Where the symbols take the items:
state | p e q
w886 | w732 w828 w354
w99 | w347 w557 w961
w51 | w246 w20 w38
w500 | w176 w409 w524
w320 | w99 w406 w584
w510 | w692 w342 w79
w195 | w541 w354 w99
w353 | w656 w172 w975
w136 | w789 w42 w524
w210 | w582 w582 w960
w274 | w724 w154 w354
w112 | w566 w307 w789
w261 | w524 w500 w409
w496 | w148 w960 w210
w232 | w857 w564 w297
w297 | w925 w717 w20
w268 | w748 w3 w566
w459 | w156 w656 w570
w406 | w176 w976 w804
w724 | w154 w922 w958
w577 | w564 w274 w154
w96 | w454 w279 w148
w409 | w531 w42 w414
w582 | w627 w542 w656
w186 | w292 w279 w156
w541 | w365 w320 w961
w414 | w135 w496 w404
w961 | w958 w886 w828
w404 | w353 w524 w657
w176 | w976 w865 w38
w869 | w96 w454 w246
w20 | w804 w570 w541
w708 | w79 w818 w708
w732 | w828 w93 w297
w973 | w268 w748 w112
w154 | w195 w781 w419
w657 | w409 w531 w785
w531 | w484 w785 w496
w857 | w875 w297 w268
w692 | w342 w154 w818
w342 | w708 w79 w9
w879 | w973 w268 w42
w734 | w42 w973 w748
w524 | w500 w734 w176
w9 | w708 w875 w992
w566 | w307 w136 w42
w326 | w510 w961 w708
w875 | w414 w992 w879
w292 | w279 w961 w627
w970 | w186 w292 w459
w156 | w20 w925 w195
w354 | w297 w925 w232
w922 | w781 w811 w243
w781 | w354 w419 w365
w471 | w627 w970 w292
w557 | w584 w961 w886
w627 | w542 w353 w148
w960 | w649 w210 w582
w975 | w406 w500 w865
w789 | w42 w404 w164
w365 | w541 w99 w584
w752 | w500 w406 w976
w785 | w414 w3 w148
w992 | w297 w992 w268
w42 | w404 w531 w500
w3 | w112 w566 w136
w279 | w459 w156 w804
w347 | w557 w584 w958
w132 | w869 w459 w51
w584 | w961 w958 w320
w865 | w96 w869 w471
w307 | w136 w789 w811
w564 | w818 w564 w922
w484 | w148 w414 w496
w38 | w970 w186 w279
w717 | w232 w577 w274
w419 | w818 w326 w557
w818 | w708 w419 w164
w958 | w886 w732 w541
w828 | w93 w354 w857
w811 | w419 w243 w164
w58 | w471 w38 w186
w976 | w865 w132 w96
w135 | w656 w148 w649
w804 | w570 w195 w365
w172 | w752 w975 w176
w93 | w692 w781 w717
w649 | w484 w186 w627
w570 | w58 w961 w320
w79 | w818 w9 w875
w164 | w510 w734 w326
w656 | w172 w752 w406
w748 | w3 w112 w307
w542 | w353 w656 w176
w148 | w960 w531 w210
w243 | w326 w510 w342
w832 | w582 w627 w353
w925 | w717 w232 w564
w454 | w186 w246 w471
w246 | w58 w541 w970

The rows follow the links: the fewer symbols apart two items are, the more alike their rows tend to be.

Each row is also shifted at random along 10 hidden directions that mean nothing.

Some items, each with a row of numbers:
w542: 18 -57 -30 -21 23 81 22 43 -24 -14 -12 -40 31 2 10 -11 18 6 11 -12 29 27 -13 -23 5 -80 -48 2 31 -63 6 1 14 -66 -26 29 -43 -1 15 -44 -14 -9 1 13 15 19 26
w925: -68 8 -8 15 -16 -6 -7 19 -35 -33 -27 -33 -24 21 17 -19 7 32 -10 13 35 12 27 60 35 -40 -41 -1 -13 -35 -49 45 7 -15 -60 -19 24 9 14 28 -38 -6 -12 -40 2 -46 49
w307: 40 23 40 -80 -63 -26 82 2 -51 69 59 9 -18 30 47 -51 -11 -49 68 -12 -23 -51 -61 -53 6 67 -31 44 25 -30 17 -13 -13 -4 21 -23 -46 -23 97 86 -26 3 30 -14 5 68 -7
w496: -23 -6 -15 -37 18 26 70 22 -71 -18 0 33 33 -10 -14 -33 51 28 0 -22 -52 35 40 -62 -52 1 20 -16 4 5 62 -4 -2 -29 -45 9 38 -21 4 -15 -35 -54 -72 50 -13 24 -25
w342: 9 19 -22 29 4 -22 0 27 23 -12 -7 2 -36 3 -10 14 -27 43 1 23 8 17 -13 37 21 5 -3 0 -15 7 -15 -4 -20 42 14 7 34 22 -9 22 0 28 13 -14 -1 -38 14
w279: -43 4 -35 2 -76 -53 -19 -9 16 25 26 21 10 -12 63 -16 -13 -45 49 -60 12 -80 -36 3 19 31 11 14 26 -7 10 -25 -1 22 8 -21 2 -6 4 19 -3 25 21 -34 -12 -48 -11
w58: 19 41 -28 -42 -53 -25 52 16 -23 -10 33 23 16 1 29 -27 12 -26 27 -48 8 -66 18 -67 -8 84 22 -13 3 19 43 -19 -26 4 -31 -20 31 -25 -10 -20 14 -3 -33 11 1 -4 -18
w657: 1 46 17 -6 -66 -14 44 16 -99 -21 19 19 0 -7 55 -26 -10 -18 15 -9 -18 -16 19 -39 21 36 13 -37 -2 21 10 31 -32 4 -33 -27 42 -17 29 49 -4 -8 -45 -15 -30 -21 25
w976: -81 -21 -7 28 1 -18 -95 -40 45 -8 -16 -25 3 -26 -18 9 -34 -22 10 -34 59 -20 -16 45 71 18 64 -23 22 18 -46 56 3 17 -12 26 4 4 -54 -85 14 21 -7 11 -20 -52 1
w541: -34 4 -44 -15 -18 23 -32 44 -39 11 17 -31 29 30 4 -48 -5 10 64 -35 116 -21 2 -14 31 -38 -13 -1 51 -69 4 53 -3 -19 -46 -28 -11 10 -26 -29 -13 7 -12 -8 -15 -42 7
w347: -37 -16 59 91 16 13 -98 -55 48 9 -24 -18 -36 -24 -5 73 -38 -33 -14 24 11 -4 1 29 28 -48 -26 -8 8 21 -58 5 26 21 74 4 -9 18 10 10 48 23 37 -20 -21 -9 17
w656: 85 6 -80 -7 10 29 48 37 -37 -32 13 10 -25 38 -23 -21 36 68 -47 -11 18 32 34 1 -43 21 31 -22 -59 2 66 -42 -28 -12 -24 20 34 4 -39 -18 -19 -34 -64 13 22 -36 -28
w875: -19 3 6 24 -38 25 -9 29 -49 11 1 -18 -6 7 95 -22 5 41 44 -25 -29 19 3 1 30 -13 -41 -13 3 13 6 5 -13 3 -23 12 -7 -49 12 3 -48 35 -7 -14 -77 -16 24
w9: -45 28 -20 3 -19 -7 52 33 -35 -32 -15 -18 8 -38 26 -3 -29 -8 34 -7 -43 -17 -5 -24 21 7 -15 -45 4 -18 22 -72 -13 39 36 1 37 30 -5 32 2 6 -15 5 30 -38 -19
w292: -32 -45 -67 -15 -38 19 -23 20 56 21 10 8 76 -21 29 -8 18 -26 21 -59 52 -43 -11 -41 -8 -12 8 1 44 -34 35 1 10 -38 -36 0 -42 -40 -52 -84 -2 9 6 46 -38 -16 15
w268: -106 -33 12 3 -44 -46 16 -35 -12 2 -7 12 -9 -4 39 10 -13 5 12 -1 -115 13 5 -25 -19 38 4 4 0 1 26 -41 38 -10 4 -14 -2 -14 36 36 -89 -21 -19 27 -54 12 -34
w38: 54 -12 116 -9 39 -40 -24 -108 74 -15 7 26 -13 -43 8 84 -37 -79 -17 12 -67 -45 19 -47 -20 54 19 -8 -33 94 -37 5 -17 25 57 4 -3 -15 46 -38 104 19 68 -14 37 96 -39
w274: 16 70 93 -20 113 74 21 14 36 27 0 -47 -45 70 -34 10 73 30 -40 -7 -8 24 31 57 18 14 26 45 -24 73 -21 2 -39 32 20 15 26 -45 -53 -33 93 7 -22 -69 46 90 -26
w154: -32 -17 -6 -22 9 7 -23 -14 35 10 -20 10 42 -31 -25 -3 6 -30 -2 -3 12 -11 -25 2 -32 -33 -2 -5 -6 -47 -22 27 17 -8 -1 4 -49 0 -5 8 1 -2 29 16 14 -8 -4
w531: 71 20 2 -13 26 8 41 17 -51 -3 3 35 25 17 -19 -16 37 33 -31 25 -43 49 33 -14 -52 -7 16 -3 -12 37 47 -2 -14 -8 -16 -13 22 7 -4 14 -10 -27 -27 11 1 22 -6
w354: 35 35 8 -37 -4 6 22 12 -12 -1 4 -23 14 -14 -7 -38 9 -15 -2 5 64 -29 4 5 2 -7 -39 -16 -13 -39 -21 -1 -4 5 -6 -8 -20 0 -5 11 25 -12 15 4 54 8 21
w164: -75 -27 -80 60 6 67 -40 55 41 -17 -67 -21 35 -15 -10 40 -10 -2 -23 21 -7 21 -9 24 9 -106 -26 -46 13 -49 -10 -10 10 -36 12 -2 -28 32 -28 -10 -11 40 12 14 -25 -98 52
w865: -44 -1 1 -48 61 -52 34 -9 24 -11 -17 -17 22 -15 -96 0 -15 -37 16 18 -19 -4 -39 14 26 26 54 59 72 -11 -6 -56 54 29 31 -1 30 83 -27 -8 16 -36 2 19 104 36 -58
w79: 11 -5 -22 19 16 -46 -12 13 20 -26 -11 -2 -28 0 -23 9 -47 53 6 47 31 31 -10 40 16 -14 -10 6 -4 -17 -29 25 -5 23 -8 2 30 43 2 16 -20 14 33 -4 6 -30 23
w975: 79 21 53 12 31 48 14 -1 -3 33 18 -12 -39 47 31 19 45 19 -10 -18 -80 31 -18 13 11 45 36 60 -13 75 18 -44 -8 24 44 46 -10 -46 -14 5 27 14 -19 -46 -11 67 -43
w570: 21 30 -13 -14 4 38 6 41 -42 -8 24 -21 -4 53 26 -21 18 23 27 -38 51 -16 37 -20 9 0 -1 -12 0 -1 27 12 -41 -3 -26 -19 22 -10 -24 -28 23 13 -28 -42 7 -14 -14
w692: 9 42 41 1 19 -13 64 -4 11 -25 -8 24 -38 -29 -26 45 -6 5 -26 34 -103 15 5 -33 -40 49 10 0 -51 38 -6 -47 -3 45 48 11 37 -3 18 65 27 -6 -7 -3 21 29 -36
w454: -85 29 20 15 -19 39 28 -1 -65 -69 -47 -28 1 -53 13 23 3 -52 3 -23 -66 -25 57 -72 45 15 -10 -84 -3 39 -23 0 3 -22 -33 2 59 -14 24 -39 18 0 -71 15 -10 -42 15
w404: 77 12 -45 -18 -9 -52 30 8 -8 -24 22 35 21 5 -44 -14 -26 0 -53 46 33 7 9 4 -35 30 52 -15 -19 -12 35 -5 -18 4 -8 -35 18 51 -30 23 12 -33 -7 26 45 -17 1
w195: -55 -11 -41 -39 1 -20 17 23 -28 0 5 6 35 22 -21 -29 7 6 36 -7 9 -6 -7 -14 -31 -27 4 34 34 -75 28 -8 29 -5 -21 -34 -5 39 -9 32 -38 -30 -5 -11 31 -10 -41

From each start, follow one symbol. Which item do you reach?
Answers are names.
new walk
35 22 -21 -21 -14 -30 24 2 9 9 2 11 31 -26 12 -34 9 -3 -6 7 -14 -26 -13 22 -48 6 -29 -1 -25 -25 30 -87 14 31 40 -6 -30 18 -22 43 -5 -15 31 15 50 -1 -27
e w717
new walk
31 47 47 27 -11 66 36 11 -25 11 8 2 -15 3 37 22 64 19 -25 -13 -81 12 47 -63 -27 42 -14 -7 -36 64 31 -46 4 -1 9 19 -2 -85 -13 5 15 -11 -59 14 -55 50 -14
e w828
new walk
65 2 -13 -15 -9 40 -8 34 -32 0 -2 -24 48 8 22 -22 -23 -28 1 17 58 -5 1 -6 21 -53 -24 -54 14 -30 1 40 -32 -44 -16 -22 -49 18 0 -23 21 22 25 7 6 -17 60
p w404
new walk
19 -15 68 -52 -18 30 68 -34 -51 -11 26 23 19 -62 55 -3 6 -62 32 -47 -42 -35 10 -119 -28 28 -24 -49 -12 21 24 -6 -31 -13 10 28 0 -63 73 -22 39 -23 -13 27 4 80 -16
p w484
new walk
78 61 15 -29 -12 -20 76 55 -44 20 28 -3 -50 27 15 -31 -13 28 53 18 2 -1 -51 11 23 22 -50 49 -2 -23 -17 -5 -25 40 17 -4 16 7 59 104 -1 27 32 -53 25 15 14
e w419
new walk
65 -16 -69 -27 -15 1 17 36 -17 12 24 -6 17 20 -4 -41 9 18 11 -17 52 5 -43 15 5 7 26 31 16 -49 34 -24 5 -10 -10 26 -25 17 -32 -6 -23 -16 -6 11 29 -18 -17
q w176
new walk
-53 7 -55 24 -60 -4 -11 29 -8 27 12 7 19 -11 2 -19 5 -8 30 -25 34 -25 -19 -25 3 1 4 11 40 -50 27 -30 37 5 7 -15 -12 -5 -34 33 -33 -13 -28 26 -43 -47 -1
q w886
new walk
-36 -1 -25 30 -4 -26 -34 -9 23 -1 -21 17 -7 22 -22 16 26 30 -11 -4 -28 17 25 21 3 16 24 36 12 51 -6 16 29 -11 -44 -10 31 0 -15 -29 -42 7 -17 -3 -44 -29 -5
e w541
new walk
-55 -5 -32 -21 -40 -22 -6 21 -36 6 -5 -6 34 12 32 -33 11 -15 65 -40 -11 -25 -19 -11 30 -10 -13 37 59 -22 0 11 30 -18 -45 -21 -4 11 14 5 -53 16 3 -22 -24 -30 -2
q w38
new walk
149 -12 -32 34 -36 1 -68 -16 10 41 21 45 -19 33 70 -12 21 39 -7 -19 20 -10 -8 35 -38 -20 -46 6 -49 32 11 18 -23 -12 -9 7 -47 -29 25 5 -25 61 64 -46 -54 -46 17
q w570
new walk
-61 -71 -19 -9 -35 -8 13 0 2 3 15 0 14 -3 34 2 1 -2 26 -21 -25 19 -45 -20 2 -5 16 62 43 -53 12 2 42 -37 -25 21 -27 -22 22 9 -56 -27 -10 14 -28 30 -7
e w172
new walk
-19 34 9 13 -32 13 7 6 1 8 2 -16 4 -17 68 -21 15 0 5 -30 -27 -31 11 3 7 30 -16 -36 -24 20 20 -64 -12 37 27 11 -12 -43 -32 0 3 12 -14 6 -19 1 -9
e w297
new walk
16 28 36 -18 26 -12 22 -22 10 -12 -9 0 -5 -13 -16 -2 11 -10 -35 20 -18 -4 16 22 -28 10 -12 -6 -46 5 -22 -22 0 21 18 -2 0 6 2 29 26 -14 15 -10 55 21 -13
e w577
new walk
4 -17 54 -3 41 53 -50 0 2 40 17 -32 2 42 12 12 13 13 43 -24 22 19 -1 -15 14 -32 -5 41 39 6 -1 37 4 -4 11 8 -31 -29 -11 -35 22 21 12 -33 -33 57 -23
e w406
new walk
49 -52 -25 -14 -7 -64 -28 -33 68 22 7 39 27 -15 -36 3 -5 -9 0 17 26 -6 -36 6 -25 0 -6 66 39 -11 -12 17 52 -27 -22 1 -36 19 16 -22 -27 -3 71 37 3 22 13
q w292
new walk
9 -3 40 -32 21 -27 44 -16 6 19 19 19 -20 59 -25 21 9 13 -34 38 -79 32 15 -20 -37 55 44 47 -5 34 29 -2 5 -23 -5 -27 4 -10 22 22 -19 -23 -13 1 -5 77 -32
p w789
